Here is a tiny trained network, its code and every weight. The questions are about switching its units off for an input and a class, where a switched-off unit gives its printed mean instead of its output.

import numpy as np


def w(rows, s, z=0):
    codes = np.array(rows[::2]) - 128.0
    scale = np.full(codes.shape[1], s)
    scale[-1] = z or s
    return codes * scale


def f(y):
    return np.maximum(y, 0)


def log_softmax(a):
    a = a - a.max(-1, keepdims=True)
    return a - np.log(np.exp(a).sum(-1, keepdims=True))


def net(x, mask):
    res = np.array(x, float).reshape(1, 4) / 4 @ E
    y = f(res @ A[0][:, :-1].T + A[0][:, -1])
    res = res + np.where(mask, y, B[0][:, -1]) @ B[0][:, :-1]
    return log_softmax(res[-1] @ U[:, :-1].T + U[:, -1])


A, B = {}, {}
E = w([
[119,165,204,82,205,98,217,200,177,112],'x0',
[8,96,83,55,130,86,73,156,159,181],'x1',
[90,209,52,154,119,109,217,80,91,231],'x2',
[87,95,109,129,78,163,240,160,68,92],'x3',
],0.012)
A[0] = w([
[101,31,53,157,70,183,208,218,85,47,95],'N0',
[156,53,52,178,4,136,44,58,73,144,74],'N1',
[204,158,170,182,85,171,143,76,82,40,217],'N2',
[46,135,108,39,81,148,77,121,125,113,92],'N3',
[200,154,159,182,229,68,3,94,175,197,168],'N4',
[118,208,31,164,161,106,221,36,139,225,52],'N5',
[245,193,114,132,120,205,161,58,125,61,3],'N6',
],0.0077,0.0038)
B[0] = w([
[150,94,36,131,148,89,143,60,34,114,211],'N0',
[32,183,197,129,210,104,170,205,128,98,248],'N1',
[134,131,241,87,90,140,104,221,84,160,222],'N2',
[112,96,173,48,49,154,112,150,245,213,197],'N3',
[64,96,67,35,169,120,75,86,20,118,236],'N4',
[111,48,188,72,139,140,29,137,177,28,243],'N5',
[55,108,151,56,82,58,69,82,183,253,194],'N6',
],0.0082,0.015)
U = w([
[106,128,146,83,3,51,125,118,195,255,17],'0',
[103,119,85,99,133,94,142,18,39,129,143],'1',
[75,185,176,129,231,111,188,197,153,122,254],'2',
[140,77,163,123,75,187,66,137,163,30,205],'3',
[111,158,139,124,121,205,126,137,127,149,250],'4',
[193,199,91,209,123,113,140,116,183,101,30],'5',
[187,116,97,186,119,176,174,62,198,161,34],'6',
],0.0096,0.0031)

Each question gives the input, the list of numbers given to net, and the class t.
The units are the neurons (one row each of A and B). Each row of codes is followed by its name. A weight is (code - 128) times the scale printed after its matrix; where a second scale follows, it is the last column's (A, B and U).
mask holds one flag per neuron, in row order. A switched-off neuron (its flag False) gives its mean, the last column of its row in B, instead of its output. The means were averaged over made-up inputs and are rounded, as every weight is.
A unit's drop is (log p(t) with every unit on - log p(t) with that unit switched off) / (log p(t) with every unit on - log p(t) with every unit switched off).
The circuit of an input: a set's keep is (log p(t) with only the set's units on - log p(t) with every unit switched off) / (log p(t) with every unit on - log p(t) with every unit switched off). Starting from all 7 units, units are removed one at a time, each time the one whose removal leaves the highest keep (on an exact tie, the one counted first), for as long as the keep stays at least 0.8.
units of the circuit, in order: the units of the circuit, biggest drop first
unit that matters most: the unit with the biggest drop
top k neurons: the k neurons with the biggest drops, biggest first
drop when u is switched off: that unit's drop, to one decimal
input [7,-6,-6,7], class 1: unit that matters most	N0
input [-8,0,-7,-4], class 2: top 2 neurons	[N1; N5]
input [5,6,-2,-5], class 0: top 2 neurons	[N1; N0]
input [-8,-3,0,-7], class 2: top 2 neurons	[N1; N0]
input [-2,2,6,5], class 3: top 3 neurons	[N5; N4; N6]
input [3,-6,5,-8], class 1: top 2 neurons	[N4; N3]
input [5,8,-2,-1], class 0: top 2 neurons	[N1; N3]
input [4,-7,8,5], class 3: top 2 neurons	[N5; N3]
input [-4,-1,3,2], class 2: top 2 neurons	[N1; N4]
input [-2,-7,5,-5], class 0: top 3 neurons	[N6; N2; N0]
input [1,5,6,-2], class 3: top 2 neurons	[N5; N6]
input [0,-3,4,-3], class 3: top 2 neurons	[N5; N0]
input [-8,0,5,-7], class 2: top 2 neurons	[N1; N0]
input [-1,2,-3,7], class 1: unit that matters most	N0
input [-3,3,-2,-2], class 4: units of the circuit, in order	[N6; N5]
input [-3,-8,4,-6], class 0: drop when N2 is switched off	0.3
input [-5,-7,7,-7], class 0: drop when N2 is switched off	1.4
input [1,6,7,-4], class 3: drop when N5 is switched off	0.8
